Here is a tiny trained network, its code and every weight. The questions are about switching its units off for an input and a target symbol, where a switched-off unit gives its printed mean instead of its output.

import numpy as np


def w(rows, s, z=0):
    codes = np.array(rows[::2]) - 128.0
    scale = np.full(codes.shape[1], s)
    scale[-1] = z or s
    return codes * scale


def f(y):
    return y / 2 * (1 + np.tanh(0.7978845608 * (y + 0.044715 * y**3)))


def softmax(a):
    e = np.exp(a - a.max(-1, keepdims=True))
    return e / e.sum(-1, keepdims=True)


def log_softmax(a):
    a = a - a.max(-1, keepdims=True)
    return a - np.log(np.exp(a).sum(-1, keepdims=True))


def net(x, mask):
    ids = ['ΘΨγεηλμπτ'.index(c) for c in x.split()]
    T = len(ids)
    res = E[ids] + P[:T]
    q, k, v = (res @ M[0].T for M in (Q, K, V))
    z = softmax(np.where(np.tri(T) > 0, q @ k.T / 4**0.5, -1e9)) @ v
    res = res + np.where(mask[0], z, O[0][:, -1]) @ O[0][:, :-1]
    y = f(res @ A[0][:, :-1].T + A[0][:, -1])
    res = res + np.where(mask[1:13], y, B[0][:, -1]) @ B[0][:, :-1]
    return log_softmax(res[-1] @ U[:, :-1].T + U[:, -1])


Q, K, V, O, A, B = {}, {}, {}, {}, {}, {}
E = w([
[139,170,150,175,180,166,74,62,96,143,88],'Θ',
[204,129,243,115,121,130,76,95,93,164,139],'Ψ',
[137,187,93,140,159,198,128,116,116,107,105],'γ',
[183,128,170,173,150,146,106,110,92,136,133],'ε',
[212,143,173,125,133,150,191,172,138,112,172],'η',
[185,143,116,252,207,178,151,104,151,105,120],'λ',
[56,134,172,184,70,81,128,147,87,63,140],'μ',
[113,150,94,80,140,192,33,215,97,147,137],'π',
[230,141,84,154,181,63,154,221,83,104,123],'τ',
],0.015)
P = w([
[185,64,83,120,41,232,172,127,83,135,87],'0',
[175,157,70,143,175,255,159,135,72,196,221],'1',
[142,163,73,126,226,199,159,116,79,165,178],'2',
[178,237,108,124,205,161,132,127,136,142,119],'3',
[182,195,118,136,215,173,94,130,172,121,144],'4',
[201,160,154,156,236,191,53,137,206,113,160],'5',
],0.0084)
Q[0] = w([
[121,215,126,125,108,124,200,104,13,149,73],'H0',
[71,72,117,138,98,200,179,52,61,159,200],'H0',
[213,137,111,139,178,216,127,159,93,174,159],'H0',
[215,196,153,201,165,198,89,204,37,97,184],'H0',
],0.011)
K[0] = w([
[119,32,131,208,131,173,135,134,1,152,230],'H0',
[173,98,44,168,76,141,75,178,91,144,120],'H0',
[138,27,136,161,62,171,143,83,147,89,59],'H0',
[42,98,83,139,42,52,107,170,77,77,109],'H0',
],0.011)
V[0] = w([
[166,131,174,255,197,113,149,41,162,121,135],'H0',
[132,75,211,96,100,102,25,61,103,158,89],'H0',
[190,58,132,134,130,39,147,202,120,142,130],'H0',
[162,134,51,142,202,155,46,138,93,144,60],'H0',
],0.0091)
O[0] = w([
[173,107,54,95,41,132,141,40,93,106,155,132],'H0',
[153,255,137,206,44,134,121,151,119,208,142,1],'H0',
[209,150,153,161,160,105,5,109,63,93,74,172],'H0',
[179,90,81,163,100,106,110,136,192,174,49,170],'H0',
],0.0099,0.0048)
A[0] = w([
[130,68,120,131,158,152,126,91,110,60,148,82],'N0',
[114,116,125,213,104,115,94,79,107,121,145,110],'N1',
[104,136,75,151,57,89,159,113,212,217,131,31],'N2',
[123,126,86,163,103,1,125,146,105,149,69,170],'N3',
[123,164,156,116,112,146,136,93,177,79,169,98],'N4',
[94,187,161,220,93,79,108,135,118,176,159,1],'N5',
[79,176,215,152,179,140,114,178,121,140,116,96],'N6',
[48,123,170,149,100,157,202,59,78,111,189,107],'N7',
[81,85,134,188,29,57,182,163,168,74,108,152],'N8',
[127,171,169,106,162,101,131,76,148,206,125,92],'N9',
[176,117,124,109,170,101,136,104,164,137,98,15],'N10',
[30,200,181,154,148,88,80,152,151,82,230,94],'N11',
],0.0099,0.0076)
B[0] = w([
[91,175,105,84,78,74,105,198,142,139,135,255],'N0',
[146,173,140,64,166,123,167,156,134,101,141,153],'N1',
[84,107,140,188,165,34,90,130,91,133,126,147],'N2',
[107,119,159,137,104,167,145,108,140,123,145,180],'N3',
[130,161,82,157,150,103,73,164,134,160,99,142],'N4',
[69,122,103,2,146,110,118,164,110,168,98,147],'N5',
[131,125,101,125,61,89,162,122,195,69,151,210],'N6',
[238,151,96,203,113,177,112,103,145,127,102,188],'N7',
[112,125,109,129,158,187,74,125,92,159,181,154],'N8',
[109,114,81,167,109,149,120,186,122,108,151,139],'N9',
[101,120,119,103,111,155,106,128,127,179,117,190],'N10',
[101,86,173,74,136,98,165,79,112,181,44,210],'N11',
],0.011,0.0084)
U = w([
[110,130,109,166,148,79,90,149,110,143,120,86],'Θ',
[110,182,133,107,135,127,119,182,111,165,99,56],'Ψ',
[60,76,152,100,197,198,137,142,131,166,131,196],'γ',
[186,183,130,173,121,220,96,129,112,113,131,219],'ε',
[82,154,157,117,170,91,116,154,71,3,166,254],'η',
[142,126,75,88,116,98,97,109,145,111,128,47],'λ',
[135,142,158,99,159,66,151,120,128,117,52,58],'μ',
[114,149,137,146,124,124,106,180,165,108,109,77],'π',
[146,120,131,128,182,114,74,181,103,111,44,65],'τ',
],0.0067,0.0054)

Each question gives the input, a string of symbols that net reads in full, and the target symbol t.
The units are the heads (4 rows each of Q, K, V and O) and the neurons (one row each of A and B). Each row of codes is followed by its name. A weight is (code - 128) times the scale printed after its matrix; where a second scale follows, it is the last column's (O, A, B and U).
mask holds one flag per unit, heads first, then neurons. A switched-off unit (its flag False) gives its mean, the last column of its rows in O or B, instead of its output. The means were averaged over made-up inputs and are rounded, as every weight is.
A unit's drop is (log p(t) with every unit on - log p(t) with that unit switched off) / (log p(t) with every unit on - log p(t) with every unit switched off).
The circuit of an input: a set's keep is (log p(t) with only the set's units on - log p(t) with every unit switched off) / (log p(t) with every unit on - log p(t) with every unit switched off). Starting from the 12 units with the biggest drops (on a tie, the unit counted first), units are removed one at a time, each time the one whose removal leaves the highest keep (on an exact tie, the one counted first), for as long as the keep stays at least 0.8.
units of the circuit, in order: the units of the circuit, biggest drop first
unit that matters most: the unit with the biggest drop
k most important neurons: the k neurons with the biggest drops, biggest first
drop when u is switched off: that unit's drop, to one decimal
input μ μ γ τ τ Θ, target μ: 2 most important neurons : [N11; N6]
input Θ τ λ, target Θ: unit that matters most : N2
input η Θ Ψ τ γ, target η: units of the circuit, in order : [H0; N7]
input ε Θ η, target ε: 3 most important neurons : [N0; N11; N5]
input ε μ γ, target ε: units of the circuit, in order : [H0; N7; N11]
input τ γ μ ε τ Θ, target η: units of the circuit, in order : [H0; N10]
input τ μ τ, target η: units of the circuit, in order : [H0; N11]
input π ε ε Ψ, target π: units of the circuit, in order : [H0; N6]
input τ π Θ μ, target γ: 2 most important neurons : [N8; N0]
input Ψ γ τ ε, target Ψ: units of the circuit, in order : [H0; N5]
input μ Ψ τ Ψ Θ μ, target μ: units of the circuit, in order : [N11; H0]
input ε ε γ, target ε: units of the circuit, in order : [H0; N0]
input Θ μ Θ, target ε: units of the circuit, in order : [N7; H0]
input Θ τ λ τ γ, target Θ: units of the circuit, in order : [N2; H0]
input τ γ μ μ, target ε: 3 most important neurons : [N7; N8; N5]
input λ λ ε τ τ Ψ, target λ: most important neuron : [N0]
input π π τ Ψ Θ, target π: drop when N6 is switched off : 0.7
input ε ε τ Θ Ψ μ, target ε: drop when N7 is switched off : 0.4
input Ψ Θ ε η τ τ, target Ψ: drop when H0 is switched off : 1.1
